[ 77  76  84 164 133 107  98 136]  Q527
[112 112 112 177 112 112  90 177]  Q634
[115 105 115 162 151 130  91 143]  Q807
q: [112 112 112 177 112 112  90 177]  Q634
dup Q807:   [115]
q: [115 105 115 162 151 130  91 143]  Q807

[149 128 117 147 119 134 150 124 153 124 114 115 126 118 117 113 107 128
 169 153 123 127 105 134 139 144 139 105 127 115 121 123 144 144 155 124
 153 136 125 145 135 134 164 134 134 125 129 102 126 148 121 137  92 120
 153 132 147] -> Q627
[147 141 138 140 133 138 126 131 145 140 109 118 141 110 135 117 129 123
 136 132 110 123 120 132 140 152 117 101 116 130 136 137 118 150 149 131
 126 135 123 155 143 126 152 129 158 126 127 100 124 157 108 138 126 140
 133 121 127] -> Q67
[142 114 101 146 109 128 163 118 126 112 127 119 109 131 105 117  95 135
 182 161 139 131 100 132 128 128 154 121 140 105 110 111 126 130 148 118
 168 135 131 126 124 139 157 136 107 126 130 118 130 129 154 106 133 145
 145 146 120] -> Q807
[149 128 117 147 119 134 150 124 153 124 114 115 126 118 117 113 107 128
 169 153 123 127 105 134 139 144 139 105 127 115 121 123 144 144 155 124
 153 136 125 145 135 134 164 134 134 125 129 102 126 148 132 120 131 147
 142 135 123] -> Q383
[145 115 101 148 108 129 166 117 152 111 124 117 109 130 103 115  94 135
 187 166 137 131  98 134 132 131 157 116 139 103 108 112 165 133 152 118
 171 135 129 129  98  98 164 136 110 126 131 111 129 133 154 105 133 147
 147 146 120] -> Q82
[156 111 142 147 151 131 117 150 126 152 135 109 123 112 137 131 107 130
 125 105 120 134 127 102 110 142 111 149 132 119 140 135  90 148 123 121
 123 154 138 143 143 130 128 131 115 129 121 140 123 151 112 128 132 151
 138 139 120] -> Q125
[144 109 132 138 140 134 120 141 144 133 151 113 119 130 131 142 109 139
 127 119 120 137 125 110 114 130 130 153 130 113 129 128 102 145 115 119
 123 148 133 124 127 134 130 125 108 128 114 137 116 144 121 127 118 141
 146 142 129] -> Q233
[163 101 141 154 157 128 120 156 118 158 137 103 115 108 136 129  94 131
 131  99 125 137 124  92 100 143 109 161 139 114 141 134  86 147 122 116
 130 161 145 146 148 131 125 136 102 130 123 150 126 151 115 122 139 160
 139 146 114] -> Q634
[161  95 136 154 154 124 125 155 111 155 140 104 109 111 131 128  88 131
 136 100 133 139 123  90  96 136 113 167 146 110 137 131  92 140 121 115
 136 160 148 140 146 133 121 137  90 132 125 159 129 142 125 116 143 160
 139 150 112] -> Q246
q: [149 128 117 147 119 134 150 124 153 124 114 115 126 118 117 113 107 128
 169 153 123 127 105 134 139 144 139 105 127 115 121 123 144 144 155 124
 153 136 125 145 135 134 164 134 134 125 129 102 126 148 132 120 131 147
 142 135 123]  Q383
q: [163 101 141 154 157 128 120 156 118 158 137 103 115 108 136 129  94 131
 131  99 125 137 124  92 100 143 109 161 139 114 141 134  86 147 122 116
 130 161 145 146 148 131 125 136 102 130 123 150 126 151 115 122 139 160
 139 146 114]  Q634

[118 133 159 124 120 108 143 159]  Q634
[130 138 138 117 138 138 143  95]  Q67
[118 133  96 124 120 108 120 120]  Q627
[184 184 102 106 126 148 152 184]  Q82
[117 110 161 125 131 104 101  94]  Q383
[139 131 156 135 121 174 142  89]  Q125
[138 102 123 123 123 142 123 130]  Q527
dup Q527:   [123]
dup Q82:   [184]
dup Q634:   [159]
dup Q627:   [120]
dup Q67:   [138]
q: [118 133  96 124 120 108 120 120]  Q627
q: [118 133 159 124 120 108 143 159]  Q634

[ 97 174 111 177] = Q67
[ 99 167 115 183] = Q82
[156 156 156 156] = Q246
[140 170 114 140] = Q634
[ 90  90 141  78] = Q527
[156  90  96  78] = Q729
dup Q246:   [156]
q: [140 170 114 140]  Q634
dup Q634:   [140]
dup Q527:   [90]
q: [156 156 156 156]  Q246

[149 135  84 151 115 108  94 127 176 131 114 144  71] -> Q634
[129 152  94 150 122 122  99 134 180 148 101 158  90] -> Q67
[116 144 125 126 137 138 130 130 133 139 118 140 137] -> Q441
[129 152  94 150 124 122  99 134 180 148 124 124 124] -> Q233
dup Q233:   [124]
dup Q67:   [122]
q: [149 135  84 151 115 108  94 127 176 131 114 144  71]  Q634

[104 104 109 104] : Q125
[109 118 115  74] : Q527
[157 110  96 106] : Q233
[111 111 104 111] : Q807
[118 116 110  87] : Q82
[124 120 107 135] : Q729
[167 111  92 135] : Q441
[132 121 122  98] : Q627
[153 113 107  94] : Q383
dup Q125:   [104]
dup Q807:   [111]
q: [157 110  96 106]  Q233
q: [104 104 109 104]  Q125

[155 126 107 101 148 150 109 148 131 147  95 123 104 129 155 118 120 153
  92 154 105 123 128] -> Q807
[ 89 127 124 145 149 112 172 157 111 112  91 167 176 113 132 163  73 141
 120 141 137 126 128] -> Q729
[ 89 127 124  93 149 112 172 157 111 150  91 167 176 113 132 163  73 141
 120 141 137 126 128] -> Q441
[123 138 158 145 133  99 100 142 156  99 171 137 122 163 117 132 126 123
 149 137 117 137 153] -> Q627
q: [123 138 158 145 133  99 100 142 156  99 171 137 122 163 117 132 126 123
 149 137 117 137 153]  Q627
dup Q441:   [141]

[116 129 131 140 145 104 126 134 123 131 121 100 130 131 156 120 149 104
 135 128 106 166 134 138 112 118 174 136  99 122 152 118] : Q246
[128 139 152 112 140 132 101  94 127 115  90 140 119 141 128 139 150 100
 151 137 138 107 152 121 120 150 156 108 142 109 156 103] : Q82
[144 125 162 148 114 105 138 106 147 128 131 126  88 139  85 120 110 119
 108 162 110 100 149 177 123 143 167 142 136 113 143 115] : Q527
[129 141 122 118 151 120 126 143 118 146 149 176 108 104 151 109 138 112
 143 118  89 137 147 123 129 106 103 130 127 150 147 113] : Q383
[128 108  97 167 117 136 115 116 120 142 106 164 134 129  96 112 102 120
 114 114 139  98 108 156 158 136 109 118 127 140 120 110] : Q807
[144 125 162 132 114 105 138 106 147 128 131 126  88 128  85 120 110 119
 108 156 110 100 149 177 123 143 167 142 136 113 143 115] : Q441
[139 168 121 128 130 127 135 111 130 125  97 116 125 134 126 106 110 113
 148 109 146 116 142 128 122 122 115 161 126 133 131 124] : Q627
[127 112  93 141 117 137 139 139 130  74  90 139  88 114 139 114 145 124
 103 160 131 119 126 157 121 106 144 132 119 124 121 128] : Q67
q: [127 112  93 141 117 137 139 139 130  74  90 139  88 114 139 114 145 124
 103 160 131 119 126 157 121 106 144 132 119 124 121 128]  Q67
q: [139 168 121 128 130 127 135 111 130 125  97 116 125 134 126 106 110 113
 148 109 146 116 142 128 122 122 115 161 126 133 131 124]  Q627
q: [128 139 152 112 140 132 101  94 127 115  90 140 119 141 128 139 150 100
 151 137 138 107 152 121 120 150 156 108 142 109 156 103]  Q82

[131 125 134 125 129 127 133 125 132 129 125 131 124 129 126 129 129 128
 126 122 126 128 133 129 129 130] : Q67
[121 136 110 134 125 132 108 136 115 125 136 118 143 126 138 128 131 121
 133 144 132 131 114 122 129 120] : Q125
[116 141  92 131 122 132  72 142  95 120 144 106 174 136 163 142 145  95
 129 171 135 140  98 104 144 103] : Q527
[134 122 141 123 129 128 137 121 136 130 122 134 120 131 123 130 120 127
 123 117 124 128 138 127 131 132] : Q729
[117 141  95 133 122 133  81 141  99 122 143 108 166 132 157 136 141 105
 132 165 135 138 102 109 139 107] : Q627
[119 138 104 134 123 133  99 138 110 124 139 114 150 128 144 130 134 116
 133 152 133 133 110 118 132 116] : Q634
[118 139 101  94 123 133  94 139 107  94 140 112 154 129 147 131 135 114
 123 155 134 134 107 116 133 114] : Q441
[120 137 107 134 124 132 104 138 112 125 138 116 146 127 141 129 132 119
 134 148 133 132 112 120 131 118] : Q233
[146 112 167 111 129 139 146 104 151 135 111 141 107 134 115 134 147 113
 114  96 113 133 155 118 140 141] : Q383
[124 132 119 131 126 129 119 132 121 126 132 123 135 127 133 127 128 126
 131 136 130 129 121 126 128 124] : Q807
[141 116 156 116 130 132 143 112 145 133 116 139 113 133 119 132 139 120
 118 105 118 131 148 123 136 137] : Q82
[116 142  92 130 122 132  72 142  95 121 144 106 174 136 164 141 146 100
 129 171 135 140  98 104 144 103] : Q246
q: [119 138 104 134 123 133  99 138 110 124 139 114 150 128 144 130 134 116
 133 152 133 133 110 118 132 116]  Q634
q: [116 142  92 130 122 132  72 142  95 121 144 106 174 136 164 141 146 100
 129 171 135 140  98 104 144 103]  Q246
q: [134 122 141 123 129 128 137 121 136 130 122 134 120 131 123 130 120 127
 123 117 124 128 138 127 131 132]  Q729
q: [120 137 107 134 124 132 104 138 112 125 138 116 146 127 141 129 132 119
 134 148 133 132 112 120 131 118]  Q233

